Here is a tiny trained network, its code and every weight. The questions are about switching its units off for an input and a class, where a switched-off unit gives its printed mean instead of its output.

import numpy as np


def w(rows, s, z=0):
    codes = np.array(rows[::2]) - 128.0
    scale = np.full(codes.shape[1], s)
    scale[-1] = z or s
    return codes * scale


def f(y):
    return y / 2 * (1 + np.tanh(0.7978845608 * (y + 0.044715 * y**3)))


def log_softmax(a):
    a = a - a.max(-1, keepdims=True)
    return a - np.log(np.exp(a).sum(-1, keepdims=True))


def net(x, mask):
    res = np.array(x, float).reshape(1, 2) / 4 @ E
    y = f(res @ A[0][:, :-1].T + A[0][:, -1])
    res = res + np.where(mask, y, B[0][:, -1]) @ B[0][:, :-1]
    return log_softmax(res[-1] @ U[:, :-1].T + U[:, -1])


A, B = {}, {}
E = w([
[62,106,132,183,6,130,49,195,80,207,92],'x0',
[195,197,177,60,67,131,137,172,100,122,58],'x1',
],0.012)
A[0] = w([
[43,30,70,211,159,109,126,57,150,110,186,82],'N0',
[214,234,173,99,77,124,118,116,100,96,43,100],'N1',
[153,62,92,206,82,100,59,218,31,219,52,84],'N2',
[224,179,176,41,79,143,139,178,94,134,61,103],'N3',
[130,96,163,99,131,141,108,84,162,130,78,249],'N4',
[130,156,137,47,168,125,212,25,120,51,145,127],'N5',
[171,185,167,115,178,136,184,116,144,126,202,92],'N6',
[254,76,125,106,172,67,144,67,224,113,80,84],'N7',
],0.0076,0.014)
B[0] = w([
[152,50,231,133,201,90,106,113,196,207,158,196],'N0',
[123,16,140,124,204,110,128,104,187,163,183,216],'N1',
[166,183,98,41,136,232,52,130,89,171,86,236],'N2',
[156,81,172,144,172,55,126,76,180,199,178,228],'N3',
[67,194,5,211,57,59,235,128,138,14,181,255],'N4',
[186,122,111,128,53,123,88,186,103,120,53,238],'N5',
[108,98,167,102,158,206,42,152,100,156,51,179],'N6',
[230,149,137,55,145,227,73,82,114,175,40,190],'N7',
],0.011,0.013)
U = w([
[138,14,210,121,205,57,123,123,215,183,202,55],'0',
[161,168,126,66,133,235,94,186,45,152,10,52],'1',
[86,227,49,175,102,11,172,179,96,48,182,253],'2',
],0.011,0.0058)

Each question gives the input, the list of numbers given to net, and the class t.
The units are the neurons (one row each of A and B). Each row of codes is followed by its name. A weight is (code - 128) times the scale printed after its matrix; where a second scale follows, it is the last column's (A, B and U).
mask holds one flag per neuron, in row order. A switched-off neuron (its flag False) gives its mean, the last column of its row in B, instead of its output. The means were averaged over made-up inputs and are rounded, as every weight is.
A unit's drop is (log p(t) with every unit on - log p(t) with that unit switched off) / (log p(t) with every unit on - log p(t) with every unit switched off).
The circuit of an input: a set's keep is (log p(t) with only the set's units on - log p(t) with every unit switched off) / (log p(t) with every unit on - log p(t) with every unit switched off). Starting from all 8 units, units are removed one at a time, each time the one whose removal leaves the highest keep (on an exact tie, the one counted first), for as long as the keep stays at least 0.8.
units of the circuit, in order: the units of the circuit, biggest drop first
k most important neurons: the k neurons with the biggest drops, biggest first
drop when u is switched off: that unit's drop, to one decimal
input [8,-4], class 1: units of the circuit, in order : (N2)
input [0,5], class 0: 2 most important neurons : (N1; N3)
input [-5,6], class 0: 3 most important neurons : (N3; N1; N2)
input [3,-1], class 2: 3 most important neurons : (N7; N6; N5)
input [4,-2], class 1: 3 most important neurons : (N2; N4; N3)
input [-3,3], class 2: units of the circuit, in order : (N0; N2)
input [-7,-6], class 1: 4 most important neurons : (N5; N7; N3; N1)
input [-2,-3], class 2: 2 most important neurons : (N1; N3)
input [5,5], class 0: 4 most important neurons : (N3; N1; N5; N7)
input [-3,-3], class 2: 3 most important neurons : (N1; N3; N2)
input [4,5], class 0: drop when N1 is switched off : 0.1
input [2,3], class 2: drop when N0 is switched off : 0.5
input [-6,-5], class 1: drop when N5 is switched off : 0.5
input [-7,7], class 0: units of the circuit, in order : (N1)
input [-4,-3], class 1: 2 most important neurons : (N3; N1)
